Input:
117  126  136  128
152  135  135  128
113  126  134  122
Output: 136

Input:
116  104  116  143  130  129
123  111  131  136  118  126
123  109  134  140  124  130
Output: 116

Input:
131  139  123  125  138  152
117  116  129  145  117  147
135  119  128  106  149  128
Output: 123

Input:
152  115  132  125  133  158
133  130  138  114  123  134
126  136  128  138  132  124
Output: 132

Input:
114  141  132  127  131
142  113  127  127  128
129  127  116  151  105
Output: 132

Input:
122  119  141  130  129  117  127
121  124  133  133  124  123  124
120  130  129  150  112  128  108
Output: 141

Input:
154  106  113  145  151
143  108  149  110  148
125  138  111  145  116
Output: 113

Input:
128  126  116  138  129  139
128  129  152  109  128  105
127  126  111  142  127  144
Output: 116

Input:
127  126  130  129  131  127  128
127  129  129  128  127  133  130
132   99  136  113  114  123  135
Output: 130
---
[[124, 129, 156, 111, 141], [114, 115, 135, 132, 121], [122, 103, 105, 119, 125]]
156
[[139, 140, 116, 120, 134, 140, 136], [100, 104, 157, 142, 121, 101, 116], [146, 132, 121, 108, 146, 130, 149]]
134
[[110, 153, 135, 125, 106], [109, 150, 127, 132, 107], [144, 107, 124, 128, 148]]
135
[[113, 139, 129, 117, 139, 134], [121, 121, 139, 136, 144, 138], [138, 104, 134, 153, 124, 130]]
117
[[128, 127, 148, 139, 128, 120], [130, 133, 108, 152, 129, 138], [129, 132, 120, 144, 129, 133]]
139
[[133, 153, 129, 125, 103, 120], [126, 140, 156, 147, 135, 130], [133, 140, 107, 127, 128, 125]]
125
---
[[116 137 119 119 131 132 128]
 [117 124 141 133 151 141 117]] gives 116

[[123 129 109 149 130]
 [121 122 136 131 102]] gives 123

[[108 121 134 131 122 110 127]
 [110 124 138 152 135 103 138]] gives 108

[[127 107 134 152 129 133 122]
 [136 125 125 129 118 122 134]] gives 127

[[137 128 116 127  99 113 142]
 [119 134 114 122 115 122 137]] gives 137

[[112 140 128 119 131 141 117]
 [137 112 132 157 129 125 131]] gives 112

[[104 126 130 133]
 [129 130 116 125]] gives 104

[[131 122 124 119]
 [125 138 131 150]] gives 131

[[ 98 113 145 122]
 [113 127 139 128]] gives 98
---
[150 100 128 155 122] yields 150
[114 140 106  99 156] yields 114
[134 156 134 130 143] yields 134
[122 155 130 144 158] yields 122
[137 150 114 122 134] yields 137
[144  99 129 141 143] yields 144
[121 116  98 124 140] yields 121
[104 123 132 149 133] yields 104
[151 127 141 127 118] yields 151
[150 126 126 105 142] yields 150
---
[[111 110 141 110 135 141 110 127 135 137 140 123 113 113 108 134]
 [132 132 121 131 125 124 131 115 117 117 114 115 131 132 131 122]
 [137 139 124 137 137 116 137 133 132 126 128 145 133 135 137 138]
 [131 133 126 136 105 129 135 136 120 126 126 125 136 137 134 109]
 [124 124 133 121 143 128 123 123 140 131 133 133 121 122 122 141]] Out: 108

[[136 140 124 130 132 140 127 122 134 138 128]
 [128 130 118 127 128 127 123 134 130 132 123]
 [131 130 127 131 131 134 130 124 129 132 129]
 [129 123 127 128 132 125 128 131 132 131 127]
 [131 131 127 131 130 135 129 125 132 131 129]
 [128 124 128 128 131 128 132 129 129 133 128]
 [135 131 120 129 124 124 137 130 114 128 134]
 [129 133 125 131 125 126 130 126 123 130 131]
 [128 132 118 127 128 126 123 135 131 132 123]
 [129 123 127 127 132 124 127 132 133 130 127]
 [143 128 115 128 123 123 144 134 105 127 137]
 [124 123 124 133 132 130 123 130 129 134 129]] Out: 138

[[127 124 142 127 123 124]
 [129 130 129 132 131 128]
 [139 112 135 117 103 136]
 [138 113 136 115 105 136]
 [129 130 128 131 131 129]
 [127 124 142 127 123 124]
 [129 131 129 133 131 128]
 [138 112 135 116 104 136]
 [129 130 129 132 131 128]] Out: 123

[[132 122 126 135 133 138 114]
 [124 127 129 130 130 131 128]
 [124 126 130 129 131 131 127]
 [130 126 125 129 132 130 124]
 [129 142 135 119 136 119 130]
 [130 127 127 127 133 130 124]
 [119 126 131 131 128 132 132]
 [126 150 142 117 137 117 130]
 [134 131 132 124 129 128 122]
 [133 132 125 126 127 129 119]] Out: 138

[[136 137 147 135 136 137 144]
 [141 141 135 137 146 138 140]
 [148 138 143 145 137 139 143]
 [146 137 150 136 137 139 143]
 [139 136 142 136 140 147 136]
 [138 136 157 142 137 144 142]
 [141 139 140 136 137 138 136]
 [136 136 150 133 140 137 145]] Out: 137
---
Input: [136 138 157 131]
Output: 138

Input:
[[143 115 150  99]
 [127 112 127 136]
 [130 129 138 139]]
Output: 129

Input:
[[107 123 141 117]
 [129 121 112 134]
 [134 120 120 134]]
Output: 120

Input:
[[110 136 150 136]
 [113 148 146 132]
 [110 132 151 137]]
Output: 132

Input: [103 122 146 141]
Output: 122

Input:
[[128 130 110 134]
 [155 124 115 135]
 [109 102 130 144]]
Output: 102
---
113	125	117	123	128	113
117	138	122	150	119	154
124	122	122	126	136	126
→ 117

143	134	123	119	120
151	109	131	132	119
128	135	124	129	123
→ 123

114	110	122	122	130	112	147
136	133	130	110	152	117	145
136	134	130	110	152	116	144
→ 122

157	126	134	132	128	121	110
156	124	136	121	143	134	119
151	113	120	118	136	125	113
→ 134

138	124	157	124	142	116	142
136	124	158	124	140	113	142
140	124	152	124	143	122	141
→ 157

135	129	131	100
141	124	122	113
131	118	144	106
→ 131

122	130	132	146	138
135	126	129	103	134
134	124	132	117	140
→ 132

141	115	139	122
134	123	137	154
112	108	141	134
→ 139

137	127	132	129	128	115
124	131	118	100	140	134
133	112	109	122	133	124
→ 132

100	127	115	131	144	121
112	128	132	129	142	127
110	128	119	133	144	114
→ 115
---
[[121 132 128 140]
 [114 147 124 142]
 [107 152 110 149]] value 128

[123 106 145 134 134] value 145

[135 136 158 145 138] value 158

[127 137 105 121 132] value 105

[133 114 154 136 158 135 127] value 154

[[109 122 107 119 133]
 [116 123 122 121 135]
 [106 150 123 122 129]] value 107

[143 156 154 148] value 154
---
[[133 127 113 129 150 130]
 [134 116 109 128 130 121]
 [129 127 125 128 131 131]] Out: 116

[[141 120 126 124 136 122]
 [138 126 137 108 143 110]
 [133 116 146 109 143 106]] Out: 126

[[128 120 139 130 110]
 [124 117 137 131 113]
 [111 128 138 133 105]] Out: 117

[[121 127 129 113]
 [136 122 116 125]
 [124 126 118 151]] Out: 122

[[155 127 153 150 130]
 [155 127 145 135 127]
 [122 123 125 127 125]] Out: 127

[[134 117 125 145 117 119 152]
 [127 130 127 124 129 130 124]
 [128 129 128 127 128 128 127]] Out: 130
---
Input: [120 148 130 129 132 151 133]
Output: 129

Input:
[[141 138 117 131 131 128]
 [127 127 131 123 153 136]
 [119 133 125 131 126 131]]
Output: 119

Input:
[[132 155 116 148]
 [138 135 134 135]]
Output: 132

Input:
[[131 156 127 129 150]
 [125 123 130 138 133]]
Output: 125

Input: [128 118 106 119]
Output: 118

Input:
[[128 128 131 129 124]
 [143 116 144 101 115]
 [133 124 132 125 124]]
Output: 115

Input:
[[129 129 117 134 112]
 [107 158 108 145 112]]
Output: 108
---
[132 106 100 118 139] | 139, 132

[[153 116 104 135 140 120]
 [150 108 111 132 129 129]] | 120, 150

[152 113 120 117 140] | 140, 152

[145 125 106 125 131 118 151] | 151, 145

[107 117 142 113 120] | 120, 107

[121 134 142 116 157 150] | 150, 121

[[137  99 120 138]
 [132 144 132 110]
 [131 129 123 126]] | 138, 131

[[131 120 120 134  99]
 [129 136 122 148 114]
 [157 120 124 130 118]] | 99, 157

[123 131 122 104 131] | 131, 123
